Here is a tiny trained network, its code and every weight. The questions are about switching its units off for an input and a target symbol, where a switched-off unit gives its printed mean instead of its output.

import numpy as np


def w(rows, s, z=0):
    codes = np.array(rows[::2]) - 128.0
    scale = np.full(codes.shape[1], s)
    scale[-1] = z or s
    return codes * scale


def f(y):
    return np.maximum(y, 0)


def softmax(a):
    e = np.exp(a - a.max(-1, keepdims=True))
    return e / e.sum(-1, keepdims=True)


def log_softmax(a):
    a = a - a.max(-1, keepdims=True)
    return a - np.log(np.exp(a).sum(-1, keepdims=True))


def net(x, mask):
    ids = ['ΔΠΣΦγλψω'.index(c) for c in x.split()]
    T = len(ids)
    res = E[ids] + P[:T]
    u = 0
    for l in range(2):
        r = res
        for j in range(2):
            rows = slice(2 * j, 2 * j + 2)
            q, k, v = (r @ M[l][rows].T for M in (Q, K, V))
            z = softmax(np.where(np.tri(T) > 0, q @ k.T / 2**0.5, -1e9)) @ v
            o = O[l][rows]
            res = res + np.where(mask[u + j], z, o[:, -1]) @ o[:, :-1]
        u += 2
        y = f(res @ A[l][:, :-1].T + A[l][:, -1])
        res = res + np.where(mask[u : u + 8], y, B[l][:, -1]) @ B[l][:, :-1]
        u += 8
    return log_softmax(res[-1] @ U[:, :-1].T + U[:, -1])


Q, K, V, O, A, B = {}, {}, {}, {}, {}, {}
E = w([
[189,191,69,4,158,114,128,125,177,142,128],'Δ',
[89,145,110,116,96,166,159,188,128,137,132],'Π',
[148,131,184,136,116,146,73,152,98,179,162],'Σ',
[96,146,97,91,44,114,128,182,105,79,117],'Φ',
[124,169,40,128,128,122,147,114,16,155,152],'γ',
[209,150,103,189,121,182,109,105,97,124,173],'λ',
[114,134,151,155,82,142,137,128,167,131,202],'ψ',
[157,135,97,134,99,190,128,140,87,121,143],'ω',
],0.017)
P = w([
[251,117,98,187,108,121,179,227,112,116,148],'0',
[100,151,104,208,103,115,113,169,126,159,96],'1',
[108,133,111,173,138,128,103,157,104,120,120],'2',
[103,132,114,151,137,141,101,144,106,117,125],'3',
[110,138,111,126,137,158,96,128,120,110,130],'4',
[108,131,111,116,136,164,96,122,118,113,132],'5',
[104,122,112,107,129,157,93,120,107,124,134],'6',
[107,119,114,99,129,166,87,112,121,122,145],'7',
[113,112,116,88,132,167,98,108,107,126,143],'8',
[106,103,113,88,122,172,86,98,123,134,145],'9',
[116,100,145,78,96,149,159,115,79,190,112],'10',
[109,90,109,65,133,177,91,102,112,135,149],'11',
[109,85,143,65,94,159,143,110,81,194,130],'12',
],0.011)
Q[0] = w([
[113,138,75,183,150,212,159,255,197,158,74],'0.h0',
[97,212,122,167,158,165,185,135,167,186,244],'0.h0',
[1,131,153,63,227,69,138,57,102,140,134],'0.h1',
[171,126,111,128,125,77,120,36,101,145,97],'0.h1',
],0.0091)
K[0] = w([
[66,129,91,144,223,241,214,254,101,166,143],'0.h0',
[107,87,129,174,205,135,170,103,152,180,212],'0.h0',
[84,221,108,81,167,82,162,169,114,189,214],'0.h1',
[188,171,51,151,142,77,80,106,119,108,140],'0.h1',
],0.0092)
V[0] = w([
[169,97,133,182,157,233,138,12,111,182,97],'0.h0',
[141,117,186,73,212,162,68,216,75,218,80],'0.h0',
[149,210,18,118,209,161,157,113,159,188,44],'0.h1',
[154,173,149,129,181,156,79,175,253,131,187],'0.h1',
],0.011)
O[0] = w([
[151,155,89,64,60,53,41,227,117,41,95,96],'0.h0',
[186,173,115,163,52,90,142,3,106,51,112,208],'0.h0',
[125,151,247,72,87,116,94,154,143,94,158,3],'0.h1',
[70,126,125,116,90,130,175,99,81,157,52,165],'0.h1',
],0.0055,0.0043)
A[0] = w([
[135,151,121,126,166,142,104,90,168,99,96,68],'0.n0',
[97,106,250,161,214,80,31,164,170,147,55,31],'0.n1',
[53,112,139,118,132,131,169,67,152,111,128,99],'0.n2',
[118,124,212,220,89,44,147,117,222,40,180,81],'0.n3',
[72,61,129,137,138,130,177,99,152,123,149,112],'0.n4',
[31,154,84,126,157,102,138,147,62,88,50,3],'0.n5',
[122,108,148,165,178,91,85,84,100,140,49,108],'0.n6',
[27,84,233,44,115,151,96,54,128,98,86,6],'0.n7',
],0.013,0.0034)
B[0] = w([
[77,111,122,165,115,69,125,120,94,167,121,142],'0.n0',
[87,114,27,187,108,131,213,168,231,96,176,143],'0.n1',
[154,144,167,101,124,103,89,101,88,150,139,211],'0.n2',
[105,126,12,194,70,137,198,124,178,92,95,143],'0.n3',
[158,159,149,93,139,99,96,125,25,114,122,254],'0.n4',
[151,96,98,204,107,162,134,135,202,138,114,206],'0.n5',
[149,159,129,95,145,133,116,126,66,117,121,189],'0.n6',
[211,186,78,225,75,162,94,118,186,153,232,151],'0.n7',
],0.011,0.0031)
Q[1] = w([
[138,145,178,6,112,131,43,138,77,143,98],'1.h0',
[93,169,173,176,159,103,93,161,63,98,99],'1.h0',
[149,185,102,61,40,150,132,122,28,224,212],'1.h1',
[174,241,49,65,10,239,137,138,145,158,237],'1.h1',
],0.02)
K[1] = w([
[56,97,116,75,109,157,56,57,159,111,164],'1.h0',
[122,99,122,66,173,108,125,109,149,99,90],'1.h0',
[145,171,94,6,138,121,62,51,181,128,116],'1.h1',
[223,186,65,80,223,97,90,122,201,188,177],'1.h1',
],0.022)
V[1] = w([
[159,122,81,111,136,62,166,193,95,145,72],'1.h0',
[249,94,207,105,111,95,243,158,131,161,154],'1.h0',
[124,142,116,154,53,249,128,168,67,112,133],'1.h1',
[129,142,158,96,179,96,184,141,189,92,12],'1.h1',
],0.013)
O[1] = w([
[116,70,62,150,96,228,67,118,94,93,126,142],'1.h0',
[158,61,82,131,188,159,252,127,209,1,14,150],'1.h0',
[79,247,238,65,149,148,243,186,114,162,107,194],'1.h1',
[237,65,115,114,108,87,25,78,199,205,97,1],'1.h1',
],0.0039,0.02)
A[1] = w([
[142,80,167,128,171,97,116,134,159,117,82,2],'1.n0',
[123,129,104,150,174,109,134,3,128,158,126,181],'1.n1',
[118,112,161,161,126,98,93,124,218,115,146,122],'1.n2',
[156,125,62,150,117,135,135,144,178,148,127,148],'1.n3',
[171,116,153,136,147,80,153,133,132,119,93,122],'1.n4',
[135,170,140,149,144,80,119,142,97,150,135,141],'1.n5',
[138,92,80,121,139,81,60,115,95,163,104,145],'1.n6',
[144,151,114,132,67,79,71,84,128,104,82,99],'1.n7',
],0.019,0.0032)
B[1] = w([
[72,206,128,174,158,158,177,139,130,68,103,129],'1.n0',
[254,128,115,109,107,114,193,156,16,217,246,160],'1.n1',
[169,144,125,134,202,109,130,108,103,5,158,131],'1.n2',
[118,159,156,111,144,97,98,116,128,148,105,159],'1.n3',
[85,102,101,180,101,149,71,148,165,196,204,136],'1.n4',
[138,82,136,103,134,123,76,88,157,136,116,248],'1.n5',
[154,171,88,121,184,107,167,145,209,112,34,184],'1.n6',
[46,39,178,130,32,128,116,123,105,78,132,169],'1.n7',
],0.0097,0.013)
U = w([
[79,90,54,254,122,187,153,150,90,86,113,173],'Δ',
[70,106,222,102,177,137,28,64,48,162,182,253],'Π',
[121,33,124,146,112,89,118,88,91,127,90,77],'Σ',
[131,62,139,160,205,98,118,98,115,144,142,32],'Φ',
[117,37,162,162,195,74,99,96,139,92,120,108],'γ',
[85,51,149,155,159,97,80,105,134,105,64,44],'λ',
[128,79,106,139,200,108,99,93,119,165,48,54],'ψ',
[96,48,152,169,171,100,107,96,121,117,114,24],'ω',
],0.0036,0.0044)

Each question gives the input, a string of symbols that net reads in full, and the target symbol t.
The units are the heads (2 rows each of Q, K, V and O) and the neurons (one row each of A and B). Each row of codes is followed by its name. A weight is (code - 128) times the scale printed after its matrix; where a second scale follows, it is the last column's (O, A, B and U).
mask holds one flag per unit, layer by layer, with each layer's heads first. A switched-off unit (its flag False) gives its mean, the last column of its rows in O or B, instead of its output. The means were averaged over made-up inputs and are rounded, as every weight is.
A unit's drop is (log p(t) with every unit on - log p(t) with that unit switched off) / (log p(t) with every unit on - log p(t) with every unit switched off).
The circuit of an input: a set's keep is (log p(t) with only the set's units on - log p(t) with every unit switched off) / (log p(t) with every unit on - log p(t) with every unit switched off). Starting from the 12 units with the biggest drops (on a tie, the unit counted first), units are removed one at a time, each time the one whose removal leaves the highest keep (on an exact tie, the one counted first), for as long as the keep stays at least 0.8.
units of the circuit, in order: the units of the circuit, biggest drop first
unit that matters most: the unit with the biggest drop
k most important neurons: the k neurons with the biggest drops, biggest first
heads that matter: for each layer, one digit per head in row order, 1 if its drop is at least 0.15 and else 0, layers parted by /
input ψ Δ Σ ψ ψ Σ Σ, target ψ: units of the circuit, in order -> 1.n6, 1.h1
input Σ ψ Φ ψ, target Π: units of the circuit, in order -> 0.h0, 0.n4, 1.h0, 1.n6
input Σ γ ψ Σ γ, target Π: units of the circuit, in order -> 0.h1, 1.h0
input γ λ ω ψ λ, target Π: units of the circuit, in order -> 0.h0, 1.h0, 1.n6
input λ Δ λ γ, target λ: 2 most important neurons -> 1.n7, 1.n6
input ψ λ Φ ψ Σ ψ Φ, target Π: units of the circuit, in order -> 0.n2, 0.h0, 1.h0
input ω Δ Σ Σ ψ ω γ Σ ψ Φ ψ Π, target ψ: units of the circuit, in order -> 1.h1, 1.n6, 0.h1
input ψ ψ Σ Φ λ Σ Π Φ ψ ω ψ γ, target Δ: units of the circuit, in order -> 0.n5, 1.n5
input γ Φ Σ Σ Σ Π Δ Δ ψ, target Δ: 2 most important neurons -> 0.n3, 0.n7
input ω ψ Σ γ Π Π Π, target Π: units of the circuit, in order -> 1.h0, 1.n6
input Σ Σ λ Δ Π ψ Φ ψ Σ Σ Π λ, target Σ: units of the circuit, in order -> 1.h1, 1.n7, 1.n1, 0.h0
input ψ Σ ψ λ Σ ω λ Σ Φ γ, target Δ: 3 most important neurons -> 0.n5, 1.n5, 0.n4
input ψ Φ Σ, target Δ: heads that matter -> 10 / 10
input ψ Δ ψ Φ ψ Σ, target ψ: unit that matters most -> 1.h1
input λ λ Σ ω ψ λ, target Π: unit that matters most -> 0.h0
input Δ Σ Π Σ Σ, target Σ: 4 most important neurons -> 1.n7, 1.n6, 1.n1, 0.n6
input Π Φ Σ γ ψ Σ Σ Σ Σ Σ Φ, target Π: units of the circuit, in order -> 0.h0, 0.n2, 1.h0
input ω ψ Φ Σ, target Δ: heads that matter -> 00 / 10
input Φ Σ λ Σ Δ, target Σ: heads that matter -> 10 / 01
input Σ Σ Φ Φ ψ λ Π Π, target Π: heads that matter -> 10 / 10
input λ ψ Σ ψ ψ, target Π: heads that matter -> 01 / 10
input Σ Σ Σ Σ ψ Δ Φ Σ ω ψ Φ, target Σ: unit that matters most -> 1.h1
input Σ Σ λ γ Σ λ λ λ γ Σ Σ Σ Φ, target Δ: heads that matter -> 00 / 01
input γ Φ Δ Σ Σ Σ Σ Σ γ γ, target Σ: 2 most important neurons -> 1.n7, 1.n6
input γ Σ λ Σ λ γ λ ψ, target Δ: 2 most important neurons -> 0.n3, 1.n5
